Below is a small trained network, with its code and all its weights. Each question gives an input and a target symbol and asks what happens when units are switched off, that is, made to give their printed mean instead of their output.

import numpy as np


def w(rows, s, z=0):
    codes = np.array(rows[::2]) - 128.0
    scale = np.full(codes.shape[1], s)
    scale[-1] = z or s
    return codes * scale


def f(y):
    return y / 2 * (1 + np.tanh(0.7978845608 * (y + 0.044715 * y**3)))


def softmax(a):
    e = np.exp(a - a.max(-1, keepdims=True))
    return e / e.sum(-1, keepdims=True)


def log_softmax(a):
    a = a - a.max(-1, keepdims=True)
    return a - np.log(np.exp(a).sum(-1, keepdims=True))


def net(x, mask):
    ids = ['Ψηθλπω'.index(c) for c in x.split()]
    T = len(ids)
    res = E[ids] + P[:T]
    u = 0
    for l in range(2):
        r = res
        for j in range(3):
            rows = slice(2 * j, 2 * j + 2)
            q, k, v = (r @ M[l][rows].T for M in (Q, K, V))
            z = softmax(np.where(np.tri(T) > 0, q @ k.T / 2**0.5, -1e9)) @ v
            o = O[l][rows]
            res = res + np.where(mask[u + j], z, o[:, -1]) @ o[:, :-1]
        u += 3
        y = f(res @ A[l][:, :-1].T + A[l][:, -1])
        res = res + np.where(mask[u : u + 4], y, B[l][:, -1]) @ B[l][:, :-1]
        u += 4
    return log_softmax(res[-1] @ U[:, :-1].T + U[:, -1])


Q, K, V, O, A, B = {}, {}, {}, {}, {}, {}
E = w([
[152,230,147,125],'Ψ',
[206,179,54,118],'η',
[58,163,31,102],'θ',
[137,157,47,27],'λ',
[62,209,151,248],'π',
[211,240,165,93],'ω',
],0.016)
P = w([
[119,254,70,116],'0',
[109,222,71,136],'1',
[103,192,93,141],'2',
[101,161,109,146],'3',
[107,130,131,150],'4',
[120,116,176,159],'5',
],0.0094)
Q[0] = w([
[104,140,151,88],'L0H1',
[103,119,136,131],'L0H1',
[105,205,86,137],'L0H2',
[172,143,70,171],'L0H2',
[103,249,103,118],'L0H3',
[132,181,110,95],'L0H3',
],0.02)
K[0] = w([
[118,129,111,134],'L0H1',
[85,119,157,114],'L0H1',
[144,16,112,146],'L0H2',
[173,75,141,137],'L0H2',
[169,3,165,163],'L0H3',
[112,42,145,127],'L0H3',
],0.021)
V[0] = w([
[120,114,90,109],'L0H1',
[124,109,133,158],'L0H1',
[162,52,129,174],'L0H2',
[152,148,251,109],'L0H2',
[39,162,184,149],'L0H3',
[175,83,142,117],'L0H3',
],0.013)
O[0] = w([
[116,126,136,134,135],'L0H1',
[61,86,182,124,86],'L0H1',
[86,90,109,170,10],'L0H2',
[140,93,103,139,16],'L0H2',
[8,173,168,78,129],'L0H3',
[176,88,133,187,49],'L0H3',
],0.011,0.013)
A[0] = w([
[54,186,186,254,186],'L0N1',
[68,142,81,185,76],'L0N2',
[80,90,76,54,252],'L0N3',
[117,75,193,162,84],'L0N4',
],0.0086,0.0016)
B[0] = w([
[223,114,81,92,255],'L0N1',
[151,126,149,254,159],'L0N2',
[123,109,159,116,182],'L0N3',
[150,88,186,87,122],'L0N4',
],0.0075,0.0074)
Q[1] = w([
[42,237,86,97],'L1H1',
[213,157,97,195],'L1H1',
[131,133,254,92],'L1H2',
[211,213,115,45],'L1H2',
[110,35,145,69],'L1H3',
[92,79,172,126],'L1H3',
],0.0087)
K[1] = w([
[129,54,190,106],'L1H1',
[104,96,87,151],'L1H1',
[47,114,247,164],'L1H2',
[139,24,151,105],'L1H2',
[161,204,98,162],'L1H3',
[103,150,91,102],'L1H3',
],0.015)
V[1] = w([
[43,111,15,165],'L1H1',
[107,173,129,173],'L1H1',
[104,47,2,72],'L1H2',
[65,147,170,191],'L1H2',
[132,173,146,145],'L1H3',
[126,203,94,73],'L1H3',
],0.012)
O[1] = w([
[136,201,169,178,78],'L1H1',
[75,176,79,164,142],'L1H1',
[247,128,184,117,103],'L1H2',
[107,215,95,92,65],'L1H2',
[115,155,91,193,168],'L1H3',
[200,83,138,128,255],'L1H3',
],0.012,0.035)
A[1] = w([
[2,180,200,75,165],'L1N1',
[229,74,40,255,208],'L1N2',
[160,43,197,37,2],'L1N3',
[203,236,113,169,246],'L1N4',
],0.0081,0.00089)
B[1] = w([
[125,109,246,24,137],'L1N1',
[55,194,142,156,255],'L1N2',
[110,95,150,122,186],'L1N3',
[196,60,164,99,145],'L1N4',
],0.011,0.04)
U = w([
[97,173,221,100,51],'Ψ',
[115,191,197,230,173],'η',
[125,127,75,160,164],'θ',
[88,2,91,179,4],'λ',
[150,20,234,151,102],'π',
[244,151,136,143,179],'ω',
],0.0074,0.0041)

Each question gives the input, a string of symbols that net reads in full, and the target symbol t.
The units are the heads (2 rows each of Q, K, V and O) and the neurons (one row each of A and B). Each row of codes is followed by its name. A weight is (code - 128) times the scale printed after its matrix; where a second scale follows, it is the last column's (O, A, B and U).
mask holds one flag per unit, layer by layer, with each layer's heads first. A switched-off unit (its flag False) gives its mean, the last column of its rows in O or B, instead of its output. The means were averaged over made-up inputs and are rounded, as every weight is.
A unit's drop is (log p(t) with every unit on - log p(t) with that unit switched off) / (log p(t) with every unit on - log p(t) with every unit switched off).
The circuit of an input: a set's keep is (log p(t) with only the set's units on - log p(t) with every unit switched off) / (log p(t) with every unit on - log p(t) with every unit switched off). Starting from the 12 units with the biggest drops (on a tie, the unit counted first), units are removed one at a time, each time the one whose removal leaves the highest keep (on an exact tie, the one counted first), for as long as the keep stays at least 0.8.
units of the circuit, in order: the units of the circuit, biggest drop first
k most important neurons: the k neurons with the biggest drops, biggest first
heads that matter: for each layer, one digit per head in row order, 1 if its drop is at least 0.15 and else 0, layers parted by /
input ω λ η Ψ π, target θ: units of the circuit, in order	(L1N2 L1H2)
input λ π π λ ω Ψ, target λ: heads that matter	001 / 110
input η λ Ψ, target π: 3 most important neurons	(L1N3 L0N2 L0N3)
input λ θ λ ω π θ, target Ψ: heads that matter	101 / 010
input ω λ π, target π: units of the circuit, in order	(L0N1 L0H3 L1H2 L1N2)
input Ψ θ θ ω π, target λ: units of the circuit, in order	(L0H3 L1H1 L0H2)
input η θ θ, target ω: heads that matter	010 / 110
input θ λ π π, target Ψ: units of the circuit, in order	(L0H3)
input π π θ η Ψ Ψ, target θ: units of the circuit, in order	(L1H2 L1N3 L1N2)
input η η η θ ω, target ω: 3 most important neurons	(L1N2 L0N3 L1N4)
input π η η Ψ θ θ, target ω: heads that matter	000 / 110
input η η η η θ π, target ω: heads that matter	001 / 010
input η π θ π, target ω: units of the circuit, in order	(L0N1 L1N2 L0H3 L1H2)
input η λ π η π π, target Ψ: units of the circuit, in order	(L0H3 L1H2)
input θ η λ π, target π: 3 most important neurons	(L0N1 L1N2 L1N3)
input η Ψ η θ Ψ, target ω: 2 most important neurons	(L1N2 L0N3)
input θ π Ψ θ Ψ Ψ, target θ: 2 most important neurons	(L0N3 L1N3)
input η η Ψ η Ψ π, target θ: heads that matter	001 / 010
input η ω ω, target λ: heads that matter	000 / 110
input ω η Ψ θ Ψ, target ω: 2 most important neurons	(L0N3 L1N2)
input π Ψ ω, target θ: most important neuron	(L0N3)
input θ ω ω ω, target λ: heads that matter	010 / 110
input η ω π, target λ: heads that matter	001 / 100
